Below are the code and all the weights of a small trained network. Each question names an input and a class and asks about switching units off, where a switched-off unit gives its printed mean instead of its output.

import numpy as np


def w(rows, s, z=0):
    codes = np.array(rows[::2]) - 128.0
    scale = np.full(codes.shape[1], s)
    scale[-1] = z or s
    return codes * scale


def f(y):
    return np.maximum(y, 0)


def log_softmax(a):
    a = a - a.max(-1, keepdims=True)
    return a - np.log(np.exp(a).sum(-1, keepdims=True))


def net(x, mask):
    res = np.array(x, float).reshape(1, 7) / 4 @ E
    y = f(res @ A[0][:, :-1].T + A[0][:, -1])
    res = res + np.where(mask, y, B[0][:, -1]) @ B[0][:, :-1]
    return log_softmax(res[-1] @ U[:, :-1].T + U[:, -1])


A, B = {}, {}
E = w([
[231,149,119,253,109,41,101,73],'x0',
[131,178,229,59,254,80,63,87],'x1',
[149,19,93,93,186,39,217,108],'x2',
[133,130,125,128,130,127,128,133],'x3',
[128,130,129,126,125,125,129,132],'x4',
[106,134,136,130,119,114,134,117],'x5',
[118,134,128,128,127,122,130,130],'x6',
],0.0083)
A[0] = w([
[105,144,181,51,207,151,105,122,132],'N1',
[107,157,135,91,108,182,116,151,255],'N2',
[94,96,100,114,103,187,162,138,238],'N3',
[152,50,85,98,179,47,218,122,181],'N4',
[94,76,115,48,144,124,187,150,175],'N5',
[143,162,196,81,208,78,53,106,166],'N6',
[171,81,135,71,185,56,131,119,117],'N7',
[193,145,129,255,130,52,89,107,173],'N8',
[127,146,85,172,88,136,148,148,213],'N9',
],0.014,0.0048)
B[0] = w([
[79,65,193,49,98,99,31,109,218],'N1',
[87,179,102,125,101,164,93,225,212],'N2',
[148,135,30,158,157,160,166,181,215],'N3',
[64,7,142,213,169,48,146,141,247],'N4',
[163,94,44,55,200,155,164,38,217],'N5',
[63,245,162,156,204,147,127,60,236],'N6',
[154,158,200,57,147,74,218,184,196],'N7',
[210,157,191,232,53,95,105,82,248],'N8',
[183,76,131,102,38,149,130,137,196],'N9',
],0.017,0.016)
U = w([
[142,151,41,110,125,219,140,222,250],'0',
[73,150,135,89,151,184,49,137,187],'1',
[144,59,29,133,198,153,209,128,106],'2',
[125,79,136,43,193,81,139,79,142],'3',
[231,118,118,138,43,180,84,127,131],'4',
[172,202,148,152,133,166,73,40,90],'5',
[180,2,119,164,88,45,101,118,74],'6',
[147,134,199,169,177,78,200,100,32],'7',
],0.007,0.0022)

Each question gives the input, the list of numbers given to net, and the class t.
The units are the neurons (one row each of A and B). Each row of codes is followed by its name. A weight is (code - 128) times the scale printed after its matrix; where a second scale follows, it is the last column's (A, B and U).
mask holds one flag per neuron, in row order. A switched-off neuron (its flag False) gives its mean, the last column of its row in B, instead of its output. The means were averaged over made-up inputs and are rounded, as every weight is.
A unit's drop is (log p(t) with every unit on - log p(t) with that unit switched off) / (log p(t) with every unit on - log p(t) with every unit switched off).
The circuit of an input: a set's keep is (log p(t) with only the set's units on - log p(t) with every unit switched off) / (log p(t) with every unit on - log p(t) with every unit switched off). Starting from all 9 units, units are removed one at a time, each time the one whose removal leaves the highest keep (on an exact tie, the one counted first), for as long as the keep stays at least 0.8.
units of the circuit, in order: the units of the circuit, biggest drop first
most important unit: the unit with the biggest drop
top k neurons: the k neurons with the biggest drops, biggest first
drop when u is switched off: that unit's drop, to one decimal
input [1,-5,-3,2,-3,0,3], class 4: top 2 neurons -> (N4, N9)
input [-8,-6,-2,8,-5,1,6], class 0: top neuron -> (N2)
input [-1,-2,1,7,-5,-5,8], class 2: top 3 neurons -> (N8, N1, N2)
input [1,-4,-4,-3,2,-7,4], class 4: units of the circuit, in order -> (N4, N6)
input [0,0,-7,1,-4,2,2], class 0: units of the circuit, in order -> (N1, N2)
input [0,5,-5,-5,-3,-6,-2], class 1: top 2 neurons -> (N8, N1)
input [-2,6,1,0,4,5,8], class 3: top 3 neurons -> (N7, N1, N8)
input [-1,7,2,-1,-8,4,-1], class 3: top 2 neurons -> (N1, N8)
input [0,2,4,-4,-5,5,-8], class 3: top 3 neurons -> (N8, N5, N3)
input [8,1,-5,-2,-8,-3,5], class 5: top 3 neurons -> (N4, N3, N2)
input [1,-8,-3,-1,-8,7,-2], class 4: top 3 neurons -> (N9, N4, N6)
input [-8,2,-2,-7,-4,4,-1], class 1: top 2 neurons -> (N1, N2)
input [0,6,0,-4,6,-1,6], class 1: top 3 neurons -> (N8, N1, N6)
input [-4,0,-4,-2,5,-4,7], class 0: most important unit -> N6
input [7,6,0,-5,-7,-5,-8], class 5: top 3 neurons -> (N4, N6, N8)
input [3,-6,0,6,0,-5,-2], class 4: top 3 neurons -> (N4, N1, N9)
input [0,6,-2,-1,8,3,-5], class 1: drop when N1 is switched off -> 0.4
input [-4,-5,7,-8,0,5,4], class 2: drop when N9 is switched off -> 0.0
input [6,1,-4,-4,2,-4,3], class 5: drop when N4 is switched off -> 0.4
input [6,-7,-5,-6,6,-2,-8], class 4: most important unit -> N4
